Below are the code and all the weights of a small trained network. Each question names an input and a target symbol and asks about switching units off, where a switched-off unit gives its printed mean instead of its output.

import numpy as np


def w(rows, s, z=0):
    codes = np.array(rows[::2]) - 128.0
    scale = np.full(codes.shape[1], s)
    scale[-1] = z or s
    return codes * scale


def norm(h):
    return h / np.sqrt((h * h).mean(-1, keepdims=True) + 1e-5)


def f(y):
    return y / 2 * (1 + np.tanh(0.7978845608 * (y + 0.044715 * y**3)))


def softmax(a):
    e = np.exp(a - a.max(-1, keepdims=True))
    return e / e.sum(-1, keepdims=True)


def log_softmax(a):
    a = a - a.max(-1, keepdims=True)
    return a - np.log(np.exp(a).sum(-1, keepdims=True))


def net(x, mask):
    ids = ['ΓΞΠΣΦΨβδεζημω'.index(c) for c in x.split()]
    T = len(ids)
    res = E[ids] + P[:T]
    r = norm(res)
    for j in range(2):
        rows = slice(3 * j, 3 * j + 3)
        q, k, v = (r @ M[0][rows].T for M in (Q, K, V))
        z = softmax(np.where(np.tri(T) > 0, q @ k.T / 3**0.5, -1e9)) @ v
        o = O[0][rows]
        res = res + np.where(mask[j], z, o[:, -1]) @ o[:, :-1]
    y = f(norm(res) @ A[0][:, :-1].T + A[0][:, -1])
    res = res + np.where(mask[2:6], y, B[0][:, -1]) @ B[0][:, :-1]
    return log_softmax(norm(res)[-1] @ U[:, :-1].T + U[:, -1])


Q, K, V, O, A, B = {}, {}, {}, {}, {}, {}
E = w([
[119,103,175,141],'Γ',
[65,252,201,71],'Ξ',
[136,71,162,156],'Π',
[118,96,178,147],'Σ',
[143,115,158,128],'Φ',
[117,127,178,155],'Ψ',
[97,92,102,117],'β',
[205,163,167,143],'δ',
[156,88,103,65],'ε',
[147,193,110,196],'ζ',
[236,61,103,210],'η',
[37,158,96,224],'μ',
[183,183,24,117],'ω',
],0.016)
P = w([
[162,2,111,140],'0',
[162,19,87,141],'1',
[158,36,82,139],'2',
[150,47,92,127],'3',
[135,55,102,110],'4',
[130,72,112,107],'5',
[124,76,108,101],'6',
[122,81,112,92],'7',
[121,96,114,94],'8',
[115,110,113,90],'9',
[122,98,115,89],'10',
[121,62,119,98],'11',
],0.0081)
Q[0] = w([
[134,115,155,109],'h0',
[160,2,196,121],'h0',
[84,202,131,164],'h0',
[101,160,184,120],'h1',
[122,111,205,114],'h1',
[91,145,91,74],'h1',
],0.012)
K[0] = w([
[147,176,151,165],'h0',
[85,204,127,40],'h0',
[175,32,66,152],'h0',
[134,2,150,77],'h1',
[138,46,104,84],'h1',
[142,191,240,78],'h1',
],0.012)
V[0] = w([
[6,126,55,180],'h0',
[114,71,88,2],'h0',
[180,184,80,98],'h0',
[178,103,166,173],'h1',
[178,154,152,147],'h1',
[76,137,195,36],'h1',
],0.0083)
O[0] = w([
[2,54,81,183,115],'h0',
[128,1,57,5,175],'h0',
[251,149,23,190,76],'h0',
[167,138,180,119,205],'h1',
[211,114,147,159,112],'h1',
[118,159,116,19,3],'h1',
],0.0077,0.0045)
A[0] = w([
[125,175,20,53,5],'n0',
[149,186,104,216,100],'n1',
[134,58,1,148,189],'n2',
[214,87,84,101,129],'n3',
],0.0099,0.0025)
B[0] = w([
[148,254,175,176,144],'n0',
[60,103,123,211,160],'n1',
[132,213,95,205,254],'n2',
[157,158,25,100,216],'n3',
],0.0084,0.0054)
U = w([
[166,55,188,125,33],'Γ',
[28,148,114,207,136],'Ξ',
[218,51,116,186,100],'Π',
[121,190,226,85,213],'Σ',
[154,169,106,69,84],'Φ',
[244,211,177,132,183],'Ψ',
[45,55,51,102,123],'β',
[141,127,170,123,4],'δ',
[174,91,43,39,164],'ε',
[222,104,172,95,129],'ζ',
[152,235,49,193,211],'η',
[163,159,163,245,186],'μ',
[138,108,168,102,82],'ω',
],0.012,0.0048)

Each question gives the input, a string of symbols that net reads in full, and the target symbol t.
The units are the heads (3 rows each of Q, K, V and O) and the neurons (one row each of A and B). Each row of codes is followed by its name. A weight is (code - 128) times the scale printed after its matrix; where a second scale follows, it is the last column's (O, A, B and U).
mask holds one flag per unit, heads first, then neurons. A switched-off unit (its flag False) gives its mean, the last column of its rows in O or B, instead of its output. The means were averaged over made-up inputs and are rounded, as every weight is.
A unit's drop is (log p(t) with every unit on - log p(t) with that unit switched off) / (log p(t) with every unit on - log p(t) with every unit switched off).
The circuit of an input: a set's keep is (log p(t) with only the set's units on - log p(t) with every unit switched off) / (log p(t) with every unit on - log p(t) with every unit switched off). Starting from all 6 units, units are removed one at a time, each time the one whose removal leaves the highest keep (on an exact tie, the one counted first), for as long as the keep stays at least 0.8.
units of the circuit, in order: the units of the circuit, biggest drop first
most important unit: the unit with the biggest drop
k most important neurons: the k neurons with the biggest drops, biggest first
heads that matter: for each layer, one digit per head in row order, 1 if its drop is at least 0.15 and else 0, layers parted by /
drop when u is switched off: that unit's drop, to one decimal
input Ψ η β ζ β Π β Γ, target β: most important unit -> h0
input Ψ Ξ Π Φ Π Π Ψ Ψ ζ, target Ξ: 3 most important neurons -> (n1 n2 n0)
input β β ε Π δ ζ Π ζ ω Γ ω ε, target η: units of the circuit, in order -> (h0 n2)
input β Γ ω β Ψ η ω β ε, target η: units of the circuit, in order -> (n2 n0 h0)
input ε μ μ β ε, target Ξ: units of the circuit, in order -> (h0 n2)
input ε μ ω β Π Ξ Π Ψ β β μ, target β: units of the circuit, in order -> (h0 h1)
input Φ Ψ μ ε Φ β Ψ Ξ β Φ, target ε: heads that matter -> 10
input ω Π Π Π ω β ε Π Φ ω Ψ, target η: heads that matter -> 10
input Φ ζ Ψ β, target μ: 2 most important neurons -> (n2 n3)
input Π Π δ β Π Φ β μ ω Σ, target η: 2 most important neurons -> (n2 n1)
input η ε β Γ, target ε: drop when n2 is switched off -> 0.0
input β Π β Π ω Φ Π Σ β μ Γ Φ, target Ξ: drop when n1 is switched off -> 0.0
input ω ζ Φ Ξ η μ β, target η: drop when n0 is switched off -> 0.2
input Γ Ψ Φ ζ Φ, target μ: units of the circuit, in order -> (h0)
input Φ Π Π ε β Π δ Φ, target Ψ: drop when h0 is switched off -> 1.4
input Π Π ε β, target ε: 2 most important neurons -> (n1 n3)
input Π ω ε Π ζ Φ β Γ Ψ Γ, target Σ: 2 most important neurons -> (n3 n1)
input ω β Ψ Φ ω Π Π, target η: 2 most important neurons -> (n2 n3)
input η ε Ψ Π Φ Π Γ ζ Ψ Ξ β β, target η: 2 most important neurons -> (n2 n0)
input Π Ψ ω Π Π ω ζ Π Π Φ ω Φ, target η: most important neuron -> (n2)
